Each row was made from one walk, in order. Every step used is in the known rows, and no mark comes twice. Write each row's walk.
Known rows
gove, rebe, suke, lozo, befi, zanag, viku, tanaver: [ 185   42  190  286  367 -216  511  156 -375   30  -85 -531  -39 -218
  -74  224  107  138   92  130  420   -4  101   79 -215 -110  205  -83
 -171 -204 -236  200 -462   10  102  220  -69  288   37 -276  -25 -159
 -116  390  -16   28 -197   89 -298]
befi, lozo, gove, zanag, viku, suke: [  95  114  -21 -187  132 -132  321  410 -158   68 -185 -552  128 -160
 -258  -14   35  212  -18  411  526 -292  -15 -348   47  183  -21   33
  -83 -153 -121  344 -459   56  125  232  268   72  153 -410 -229 -148
  -25  170  -97 -127 -106  -15 -164]
tanaver, rebe, tadi, mefa, zanag, lozo: [ 229  271  104  -50  282  225  115  -95 -605  -27 -180  -37 -108 -262
  -86   -9   -8  -82  238  123   -6 -143   66 -100   99 -354 -331   38
 -164  192   65  149 -234   24  172   32 -149   16    9 -189   28  153
  -54   18 -315  146  132  -89 -278]
gove, tanaver, mefa, suke: [ 224  211 -160  303  249   85  275  213 -178  198   26   97 -239  213
 -244 -109  -89   53  118 -160  105   48  363 -213  182 -375 -111 -136
   42   16    0  151 -386 -137  138   50  -69  168 -287 -153  -21  -40
  127  -46 -203 -138 -188 -178 -131]
viku, tanaver, rebe, tadi, zanag: [ 172  315 -128   82  403  -19  168 -134 -719   18 -245   -4  -44 -217
 -107  -77 -119   56  109 -189  184 -100   72 -228  -10 -360 -109   21
 -119  113  161  229 -228  -80   92   48   42  230  -87  -31   -8  213
  -23  344 -151  -19   80  106 -154]
viku, tanaver, tadi, mefa, suke, gove, zanag, lozo, befi: [ 158  290   12  236  333  215  111  309 -497  330 -237  -32 -132 -113
 -245   36  399  167  184 -377  320 -102 -185  -15  166 -160  -96  -97
 -202  -22  387  442 -583  -40   55   21  201  301 -155 -255 -301 -286
 -111  342 -123   45  201 -276  -86]
gove, zanag, rebe, suke: [ 334   68  190   -6   79    5  274  111  -69  223   63 -366  133  -18
 -115 -130 -105  308 -100   83  -13  -73 -157  181   36  196 -194  -76
 -125 -135 -234  212 -269  159  237  -12 -138  261   -5 -266  -20  -10
  -72  231   35  -49 -237   20 -427]
gove, tanaver, rebe, tadi: [ 309  227   69  111  378  101  428 -199 -395  187 -179  118 -171  -85
 -206  -87  -82   49   28  -61  174 -185  189 -294   -8 -455 -299  -31
   29  140 -183  120 -184 -102  199  106  -64   76 -209 -125   86  151
    4   -9 -180  102  -78   26  -62]
gove, tanaver, rebe, suke, lozo, befi, zanag, tadi, mefa: [ 404   72  156  441  529 -103  565  233 -440  180 -178 -162 -226 -344
 -169   12   22  165  113   10  260 -257  170 -105  -65 -468  -80 -109
   -2  -81 -212  231 -535   10  333  158 -110  121 -149 -204  -36 -112
   -8  274  112  246 -102 -173 -295]
viku, tanaver, tadi, zanag, lozo, befi, gove, rebe: [ 180  220  185  -49  281  -22  121  124 -672   79  -29 -146 -117 -283
 -187   76   75  115   99 -211  294  -97 -340 -317   80 -110   80 -146
 -296   64  303  506 -520  -70  -51  294  178  258 -117 -243  -13  -12
 -173  528   17 -134  -69   -3 -119]
tanaver, suke, gove, rebe, tadi, mefa: [-109  221 -202   73  261  184  218 -381   31 -138 -189  -15  -32 -203
 -102   57  193 -111  197 -144  -78   95  -24 -353  268 -283 -144 -136
  247  -94 -133 -111 -368  135   -7  144   98  254    7 -290 -115   37
  -39  -59 -426  -26  -17 -194   42]
mefa, tadi, tanaver, rebe, suke, lozo: [   0  275  -38   97  581  -31  148  -28 -312  259 -409  118 -144   10
 -119  -11   47  177  165 -294  193  118  140 -168   63 -610   35  157
  -53   97  140  377 -299 -149  217   26 -222  254 -116 -110   58   69
   34  445   14   84 -342  115 -206]
zanag, tadi, tanaver, gove, suke: [ 209  138   -4   50  475   35  108  218 -214  542 -250 -207 -210 -123
  -79 -107    0  157  295  -38   33 -289  165 -154  235 -136  -33  -89
  -17  102 -114  143 -442  122  365   19   94  138  -87   54    1   -4
  -27  122  -43 -166 -248   64  220]
zanag, viku, tanaver, tadi, mefa, rebe, suke, gove: [  49   41  -21  248  589  212  219  -29 -696  635 -271  -19 -121 -247
 -103   81  292 -103  292  -47   60  151  198    1   35 -420  -41  264
 -105  -25  335   98 -297  -61  230  -53   -5  587  111 -296   11 -168
 -195   41   60   40  189    9 -168]
gove, rebe, suke, tanaver, tadi, zanag, viku: [  63  147  157  274  234   67  242  -49 -198  270   10 -195  -95 -163
 -199  120   49  269  218  124 -104  -51   39  -83   55 -207   -3  168
  -20 -154    5  346 -533   64  111 -119 -232  479  -22 -461  131    5
 -140  329 -295 -232 -286   74 -277]
viku, suke, gove, zanag: [  21  224 -136  169  146  -19  142  180  -68 -105 -256 -137   82  -74
  -66    4   57  145   -1  -19  386  -61  -69 -113   38  277   60 -103
  125  -74   77  195 -341   43  -37  -57  256  155   55 -297 -219 -121
  100   61 -116 -177  232  -57   58]
mefa, suke, gove, viku, tanaver, rebe, tadi, zanag: [-121  333 -240  290  243   98  344  -67 -410   28 -144   72 -118  -93
 -423   33  232   51  148 -347  146  120  189 -276  119 -317  -35   38
  130   20  196  104 -619 -131  -92   15  211  324   25 -294   36  -94
   87  137 -496 -279  115  200 -180]
tadi, mefa, suke, tanaver, rebe: [-119   94 -196  264  135  108  289  -28 -317   15 -233  192 -104 -128
 -314  -56   32  136  165 -329  -58   12  361  -58  113 -475  -96   14
  152  -52  164  -23 -421 -106  124  -86 -200  149 -151  -17 -252  -59
  -28  107 -269  -22  100 -203  -83]
rebe, suke, gove, zanag, viku, tanaver: [   1  116  -61  239  322    6  304  141 -276  471 -108 -322   -9 -107
   17    0  248  184  152  -62  309   77   19  137   46   22   62   87
  -39 -202  -38  183 -420   56  257  -56  125  438   61 -362   23 -156
  -72  178    4  -86   47   59  -92]
tanaver, mefa, zanag, gove, rebe, suke, lozo, befi: [ 381  109 -104   76  254   31  158  178 -192  -86  297 -110  -82 -164
  -92  177   -9   27  174  146  189   71   70  -67   91 -162   59 -242
  -92  -37   72  282 -678   65   56  238 -267   -6 -164 -369 -164   25
  200  177 -136 -208 -105 -208 -520]
mefa, rebe, tadi, tanaver, suke: [  38   80 -115   -2  478   80   69  -73 -392  172 -345  -44  -46   15
  -24   83   -2 -255  133 -101  -11   84   42 -321   96 -207 -191  -52
  -95  101 -123 -167 -113  -54  208  -73 -115  274 -128   74   56  175
  126  127 -246   -1  -49  -23 -131]
tadi, zanag, gove, suke, tanaver, mefa: [-108  250 -316   45  109 -166  -46  264 -333  230  285 -147 -242 -157
 -142  -31 -192  129  145   58  178 -308  199 -219  269 -139  143  -98
  111 -103  238  307 -541  153  145  122    0  103 -147 -199 -102  -16
   64  174 -125 -516   -8   33    5]
befi, zanag, rebe, tadi, tanaver, mefa, suke, lozo: [  86  405 -149  188  312   15  262   41 -543  -11 -235 -294 -331  -36
 -233  -54  -34  -96  108  205  311   -8  218  -94   72 -269    8  -55
 -165 -133    0  310 -397   -5  193  111 -158   95  -66 -167  100 -250
  -54  202  -82 -224 -425  197 -465]
tadi, zanag, viku, tanaver, rebe, suke: [ 108  112 -115  162  361 -128  251  231 -703  302   -5 -301   39 -226
  -43  -60 -171  181  184  -23   40 -109  139  -46   15 -177   66  205
 -184  -53  108  269 -346   54  206   52   -4  445   36 -188  130   83
  -80  432  -16  -79  -42  201 -293]
tadi, tanaver, mefa, rebe, suke, gove: [-129   46 -232  163  567   20  -24  -32 -521  256 -186   95 -289  113
   21   -3   56 -128  197 -224   11  309  199 -242   49 -443  134  -35
   89   17  245   76 -450 -177  260 -100 -219  412 -125 -156  -67  123
  167  149  -33 -168    7 -136 -137]
tadi, mefa, suke, gove, befi: [-196   24 -219  303   52  165  151  148  -51  -69 -102  183  -74  -82
 -247  136  238   21   75 -226   91   75  204  -54  122 -130  -95  -72
  189 -142  195  -54 -415  -84  -43  152  107  223   48 -245 -240 -147
   36 -132 -323   36  315 -318   31]
befi, zanag, tadi, mefa, rebe, suke, tanaver, gove: [ -69   12   -3  425  339   -4  160   30 -446  254 -121   -7 -231 -549
  -67   25  171 -137  230  147  -22    2  128  -57   -4 -269 -143  -59
   93 -228  -89  -32 -504   22  326  -94 -205  163  124  -22  191 -126
  -23   76  -56 -137   63  -76 -146]
suke, lozo, befi, gove: [  57  -92  -24 -109  -11 -197  397  211  -20 -222  -82  -77 -106  -52
  -39  159   91  -54  -38  -40  411  -43  -39  -87   74  -57  223 -125
  -89   20  123   11 -212   21  -39  420  116 -157  -69  -70  -53 -185
  -51  258  272  206  -73  -85  -26]
mefa, suke, lozo, gove, tanaver: [ 178  166  -16  102   42 -130  420   78   88   62 -116 -133 -103  111
 -415  150  106  145  -49 -212  437   -5  164 -130  127 -303  111  -94
   44  -96 -100  280 -465 -103   72  234  178   98 -153 -113 -177 -257
  171  118 -108  -70 -171   73  -80]
tanaver, rebe, suke, lozo, befi, zanag, gove, viku: [ 182   -5 -156   99  147 -179  398  236 -220  -40  226 -251  -50 -282
 -235   88  199  132   20   90  175 -180   -6 -113  -59 -195   54  -33
   78 -167 -174  102 -476   95   47  292 -161  -23  -10 -200    4 -169
   36  242  147 -113 -101   96 -311]
gove, tanaver, suke, lozo, befi: [ 309  -35  -36  108  126 -157  442  297   20   32 -109  -43 -131  179
  -44   32   40   53   -6 -203  353 -102  -82  -61  167 -227   53 -222
    3  -44 -207  129 -301   66   53  251   81   30 -448  -40 -172  -92
  141  303  -33  222 -227  -59   71]
tadi, mefa, rebe, suke, gove, zanag, viku, tanaver: [ -65  -44   94  264  491   48  339   88 -615  469 -199 -143   16 -272
  -25   65  121  -12  175  -27  124  159  261  126  -25 -216  -30   77
  -54  -20  109   10 -391  -26  288   -6   30  566  143 -305  -99  -20
  -82  132  -14   48  374 -199 -221]
lozo, befi, gove, rebe, tadi, mefa, zanag, viku, tanaver: [ 110  -15  226  128  592  145  616   67 -716  -26  -53 -137    7 -618
 -115   89    9  -87  148  147  389   -6  148 -217  -36   15  -52 -143
 -425  125  138  -47 -551  -98  101  184  234  153   -5 -325 -107  -26
 -122  178 -225  183  241 -197 -203]
viku, suke, gove, rebe, tadi, tanaver, mefa, zanag, lozo: [ 150  490  -62  109  608  165   49  -28 -694  -97 -406 -238 -272  -83
 -123   97   49  -59  306  102  457   95   52 -371   73 -115   99 -186
  -41   95  154  446 -654 -103  121  -95   57  312  -60 -506  -86   15
  184   89 -521 -285   95   29 -105]
lozo, befi, zanag, tadi, tanaver: [ -23  -50  138  312  371  -44  117  338 -364   86  -24 -159 -139 -398
   23   40  103  -10    8  136  242 -242 -198 -141 -189  234   87 -143
 -230 -103  -41  113 -376  -20  153 -133   77 -123  -56   37  -17 -189
   21  274  100   65  -19  -20 -159]
rebe, tadi, mefa, zanag, viku, suke: [ 231  219  -22  242  565  239  153  237 -460    0 -288 -236   48 -352
  -26   31  -89 -125  285  481  167 -143  321  -44   71  117 -188  139
 -317  103  128    8 -139   74  170 -260  172  239  139 -320   23 -103
   58  -85 -404  150  335 -122 -183]
mefa, suke, gove, tanaver, tadi, zanag, lozo, befi: [  34  323  -16  268  131   87   82  278 -256  277   15   74 -268   18
 -361  176  241   55   51 -375  272 -143 -203 -278  179  -85  -15 -110
  -34 -104  245  454 -680  -49  -40  172  184  161 -152 -298   90 -338
   88  232 -370 -131  -31   21 -173]
mefa, zanag, tadi, tanaver, suke, gove: [ -31   40   20  181  254  214    7   17 -250  265 -224   64 -102 -227
   91   -3  201  -65  284 -108  155  187 -219   25  194   43   74  -68
  -63  -18   24  188 -617    9  153 -235   95    9 -200 -122 -103  -18
  171  105 -202 -244  -86  158 -132]
suke, lozo, befi, zanag, rebe, tadi: [ 201  116  133   50   98 -132  382   64 -270 -230  -97 -243 -182 -165
 -110  152   65 -114 -143  284  439 -205 -129   24 -137    3   18 -124
 -194 -110  -38  164 -187   96   12  247  -30 -165    7 -126   34 -293
  -75  256   53  242 -166  174 -367]

Write each row's walk
[ 246  176  -37  113   93   30  359  128    1   87 -155 -109  -92  133
 -505  102  413  207  100 -211  304   86   54  -80  187 -398  100   72
  -47  -10  193  349 -505 -121 -101   33  233  271 -127 -214 -287 -312
   64  207  -55 -151 -158  142  -73] : mefa, suke, lozo, gove, viku, tanaver, tadi
[  -8   30  -45  343  264   79  549  193 -453 -113  110   43 -248 -401
 -423  -88  217  -25  -23  107  134 -173   56 -134  -12  -53 -197 -187
 -100 -186   54  -39 -682    8   43  -24   28   52  -93 -156  -21 -384
   19  211 -441   73   71   22 -140] : lozo, befi, zanag, rebe, tadi, mefa, suke, tanaver, gove, viku
[ 388  176   57  -30  490  -50  554  -51 -433  224  -10 -193 -242   20
 -410 -115  183  199   -5   -1  297  255   12 -138  100 -632   63   18
  -89  -21  220  463 -533 -103  228   28  -28  513  -61 -467  -88 -189
   23  312  120   93 -336  316 -391] : zanag, rebe, suke, lozo, gove, viku, tanaver, mefa, tadi
[ -14  353 -210   54  500  167  377 -129 -324  -35 -191 -163 -172 -142
 -310   -8  -56  -32  258  -92  112  137  354 -617  259 -307  -72 -156
  -60   78  -32   -3 -529 -145  173  234   -8  259  -40 -278  115   70
  -67   51 -254 -329 -314 -222 -176] : befi, gove, rebe, tadi, tanaver, mefa, suke
[ 231  258   29  148   86  166  186  192  186   42 -137  -45   37  -58
 -361   42  216  271  138  -33   42 -181   24  -58  324 -275 -156   85
  -92  -12  253  417 -474   93  -26   70  144  195  -55 -297 -397 -196
  -57  215  -22  -34  -93 -364 -194] : tanaver, tadi, mefa, suke, lozo, gove, zanag
[-222  151  -31  215  211  -17  -46   35 -466  337   49  -27 -197 -472
 -213   68  128  -81  105  139  227 -260  163 -117   47 -182  -79  -54
   78 -197  120   94 -434   31  110   73  -93    1   -5  -59 -186 -202
 -119  -92    2 -498  135    8   -2] : befi, zanag, gove, suke, tanaver, tadi, mefa, rebe
[  41  206 -145  -22  184  235  309  -70 -359   55 -345  -74 -201 -110
 -467   96  192  -68  -13   63  286  -13  146 -229   92 -223 -325  -83
  103 -181   25   66 -421  -46  128  383  -30  198  140 -441  -25 -221
 -126 -124 -472   80  -27  -48 -365] : zanag, rebe, tadi, mefa, suke, gove, befi, lozo
[ 128  223  -60  129  473   -5  258  112 -623  -35 -155 -267 -156 -314
 -248 -232  -12   -9   35  344  247 -142   28 -205  -47  119  -40  -80
 -140  -79 -123  214 -397   28  109  -46  166  204    7 -164  140 -208
   63  186 -218 -256  -83  360    4] : befi, zanag, rebe, tadi, tanaver, gove, viku, suke
[  17  144 -185  169  470  -44  354  368 -361   83 -271 -419 -184 -142
   69   81  150 -141  214  265  383 -265  -10 -174  117  -15   57   40
 -301 -117 -164   80 -271  163  206   48   94   89 -159  -96   89 -222
  -18  383  -99  162 -264   83  -79] : rebe, tadi, tanaver, suke, lozo, befi, zanag, viku
[  84   23  102  234  580  118  688  181 -639 -190 -195 -165  -47 -600
 -209  131  -16  -33  156  264  475 -111  188 -340  -11  118  -25 -145
 -279   31  155  -46 -668  -70  125  -15  147  158  -37 -436 -141 -139
  -26  161 -385  135  278 -196 -137] : lozo, befi, gove, rebe, tadi, mefa, zanag, viku, suke, tanaver
[ -84  234   15  -30  342  -60  256  145   12  163 -221   -8   -6  -32
 -109  -57  147  222   56 -177  390   12 -235 -251  290 -265   46   -9
 -132   12   55  510 -509   -6  117   42  185  186 -247 -177 -257    3
  118  540   -9    2 -352   32  -15] : mefa, tadi, tanaver, suke, lozo, gove, zanag
[  85 -146   48  285  358  134  379  441 -381 -235  -74  192 -100 -339
 -229  -63  225   75  127   44  290  -10  -46 -187  108   83   43  -76
 -206   69  495   44 -662 -133 -120 -258  235  107 -243 -364 -352 -226
  110  219 -174   43  342 -234   83] : lozo, befi, gove, viku, suke, tanaver, tadi, mefa, zanag
[ 421  101 -127   60  380 -234  661  333 -439 -230 -383 -138  -79  -98
 -245   36 -131  126  -32 -146  654 -197  134 -369   27 -194  137 -211
   -5   81   44  176 -416  -77   63  383  140   33 -225 -161 -213 -122
   75  305  160  149   -3  -50    5] : viku, suke, lozo, befi, gove, tanaver, rebe
[ -60   57  175  250  335  179  263    8 -448  -68 -151  -62   68 -428
  -76   87  -37  -12  225  263  182  102  259   61  -26   68  101   25
  -53   46  183  141 -525    0  -32  -37  173  232  144 -466 -240  -59
   18  -72 -380 -104  364  -61 -135] : tadi, mefa, zanag, viku, suke, gove, rebe
[  17  202 -289  331  145   68  361   98 -752   11  -40   50 -294  -59
 -280  -68  193  -15    2 -198  484  209   61  -89    2 -269  -37 -228
   49 -263  252  255 -671 -218   21  203  -42  240 -130 -259 -249 -171
  -42   31  -96 -260  -41  113 -243] : viku, tanaver, mefa, suke, gove, befi, zanag, rebe
[ 107  -42 -180  223  377 -135  288  289 -571   86  318 -204    0 -497
 -215  -28  218  106  -46  -49  289 -159 -121 -199 -201   28   31 -153
  -89 -226  -90   53 -528  -42   71  101   27   49  -74  -78  -90 -188
   80  262   90 -161  155   90 -192] : lozo, befi, zanag, gove, viku, tanaver, rebe, suke
